Below are the code and all the weights of a small trained network. Each question names an input and a class and asks about switching units off, where a switched-off unit gives its printed mean instead of its output.

import numpy as np


def w(rows, s, z=0):
    codes = np.array(rows[::2]) - 128.0
    scale = np.full(codes.shape[1], s)
    scale[-1] = z or s
    return codes * scale


def f(y):
    return np.maximum(y, 0)


def log_softmax(a):
    a = a - a.max(-1, keepdims=True)
    return a - np.log(np.exp(a).sum(-1, keepdims=True))


def net(x, mask):
    res = np.array(x, float).reshape(1, 8) / 4 @ E
    y = f(res @ A[0][:, :-1].T + A[0][:, -1])
    res = res + np.where(mask, y, B[0][:, -1]) @ B[0][:, :-1]
    return log_softmax(res[-1] @ U[:, :-1].T + U[:, -1])


A, B = {}, {}
E = w([
[128,128,128,127],'x0',
[127,127,129,127],'x1',
[55,224,229,222],'x2',
[128,130,129,128],'x3',
[129,128,128,127],'x4',
[185,37,199,180],'x5',
[67,77,45,222],'x6',
[254,219,66,208],'x7',
],0.0062)
A[0] = w([
[64,213,71,78,127],'n1',
[68,148,105,80,140],'n2',
[149,183,142,174,121],'n3',
[118,130,134,119,254],'n4',
[49,194,88,86,73],'n5',
[140,179,218,102,123],'n6',
[192,176,206,12,77],'n7',
[105,112,145,96,86],'n8',
[140,159,107,122,74],'n9',
[91,111,131,111,96],'n10',
[163,139,98,124,152],'n11',
[42,86,42,235,121],'n12',
[182,45,180,200,92],'n13',
[38,77,119,146,128],'n14',
[144,154,134,154,107],'n15',
[125,130,128,122,243],'n16',
[173,65,54,69,69],'n17',
[124,126,125,107,253],'n18',
[103,110,97,156,87],'n19',
[77,80,59,192,87],'n20',
[128,77,59,133,125],'n21',
[87,185,206,217,50],'n22',
[71,103,185,85,105],'n23',
[136,51,194,140,124],'n24',
[61,65,176,92,69],'n25',
[138,137,73,191,123],'n26',
[204,158,124,180,59],'n27',
[76,142,127,208,128],'n28',
[62,148,154,161,147],'n29',
[178,74,199,120,102],'n30',
[71,93,108,196,95],'n31',
[177,66,122,92,91],'n32',
[101,114,139,109,97],'n33',
[122,146,100,131,152],'n34',
[109,160,167,148,78],'n35',
[109,153,211,169,77],'n36',
[104,118,154,188,99],'n37',
[90,139,148,108,127],'n38',
[144,77,192,207,92],'n39',
[92,176,80,100,78],'n40',
],0.011,0.0066)
B[0] = w([
[90,141,118,253,230],'n1',
[138,103,151,202,198],'n2',
[213,99,116,107,195],'n3',
[172,57,181,146,242],'n4',
[113,147,127,241,196],'n5',
[91,111,225,78,201],'n6',
[41,193,209,49,220],'n7',
[151,148,101,99,151],'n8',
[131,162,105,131,142],'n9',
[162,148,95,114,154],'n10',
[183,113,127,126,180],'n11',
[70,222,228,66,255],'n12',
[108,193,134,236,192],'n13',
[247,136,114,86,213],'n14',
[166,128,117,107,157],'n15',
[176,78,169,143,232],'n16',
[40,79,14,74,206],'n17',
[166,54,185,147,240],'n18',
[96,141,146,100,151],'n19',
[67,176,181,72,199],'n20',
[109,36,113,135,190],'n21',
[52,81,11,56,219],'n22',
[221,184,77,80,196],'n23',
[128,127,142,243,186],'n24',
[213,192,58,70,197],'n25',
[229,134,137,91,196],'n26',
[221,198,83,89,187],'n27',
[125,40,113,115,210],'n28',
[105,64,80,122,208],'n29',
[96,149,162,219,176],'n30',
[96,147,204,101,186],'n31',
[86,64,78,82,178],'n32',
[145,151,95,112,149],'n33',
[146,124,146,145,169],'n34',
[95,112,73,105,159],'n35',
[85,89,45,88,186],'n36',
[104,62,137,128,168],'n37',
[185,129,125,116,168],'n38',
[130,141,144,242,183],'n39',
[117,163,103,199,169],'n40',
],0.02,0.0073)
U = w([
[77,33,94,108,84],'0',
[77,164,242,78,91],'1',
[230,159,109,110,82],'2',
[91,150,128,253,118],'3',
[162,24,205,138,253],'4',
],0.007,0.0047)

Each question gives the input, the list of numbers given to net, and the class t.
The units are the neurons (one row each of A and B). Each row of codes is followed by its name. A weight is (code - 128) times the scale printed after its matrix; where a second scale follows, it is the last column's (A, B and U).
mask holds one flag per neuron, in row order. A switched-off neuron (its flag False) gives its mean, the last column of its row in B, instead of its output. The means were averaged over made-up inputs and are rounded, as every weight is.
A unit's drop is (log p(t) with every unit on - log p(t) with that unit switched off) / (log p(t) with every unit on - log p(t) with every unit switched off).
The circuit of an input: a set's keep is (log p(t) with only the set's units on - log p(t) with every unit switched off) / (log p(t) with every unit on - log p(t) with every unit switched off). Starting from the 12 units with the biggest drops (on a tie, the unit counted first), units are removed one at a time, each time the one whose removal leaves the highest keep (on an exact tie, the one counted first), for as long as the keep stays at least 0.8.
circuit, biggest first: the units of the circuit, biggest drop first
unit that matters most: the unit with the biggest drop
top k neurons: the k neurons with the biggest drops, biggest first
drop of u: that unit's drop, to one decimal
input [2,-4,5,-1,-3,-3,1,8], class 2: circuit, biggest first => [n27]
input [2,-6,-7,-3,-6,-2,-6,5], class 0: top 3 neurons => [n17; n12; n32]
input [-1,3,1,-3,2,1,6,-8], class 2: top 2 neurons => [n14; n25]
input [-8,4,0,3,7,-7,2,6], class 3: top 2 neurons => [n1; n14]
input [-7,-5,-1,5,-5,7,2,8], class 2: top 2 neurons => [n27; n26]
input [-4,-7,1,1,7,-5,3,6], class 2: circuit, biggest first => [n26; n27]
input [-7,7,-3,-5,8,6,1,6], class 2: top 2 neurons => [n27; n1]
input [-8,0,1,-5,3,-4,-5,-6], class 2: top 3 neurons => [n23; n25; n12]
input [1,7,-4,-3,-2,4,-3,3], class 0: top 3 neurons => [n17; n32; n12]
input [-6,5,8,6,-1,5,-5,0], class 0: top 2 neurons => [n22; n36]
input [7,5,-6,6,1,8,-1,1], class 3: circuit, biggest first => [n13; n30]
input [7,-7,-1,-1,-6,-4,0,5], class 2: top 3 neurons => [n6; n28; n27]
input [6,7,-5,0,6,6,0,-2], class 3: top 3 neurons => [n13; n24; n30]
input [-1,-1,-5,-8,6,8,-8,-6], class 1: unit that matters most => n7
input [-5,3,4,-1,-1,-6,-1,-3], class 3: top 2 neurons => [n1; n5]
input [0,-5,-7,-8,-4,4,8,-6], class 1: top 4 neurons => [n12; n20; n31; n22]
input [4,-5,1,-7,0,7,3,-6], class 3: top 4 neurons => [n24; n13; n39; n30]
input [-4,0,-3,0,-3,3,4,-1], class 1: circuit, biggest first => [n12; n20]
input [3,5,4,4,-7,-1,1,-6], class 2: circuit, biggest first => [n25; n23]
input [-2,6,-5,2,-6,8,4,6], class 3: circuit, biggest first => [n13]
input [4,4,2,0,4,1,4,-5], class 2: circuit, biggest first => [n25; n14]
input [-8,7,-1,6,4,6,1,-8], class 2: drop of n25 => 0.2
input [-2,-5,-7,2,-5,-2,-3,5], class 0: drop of n17 => 0.8
input [-5,4,6,-1,5,-7,7,-4], class 1: drop of n20 => 1.3
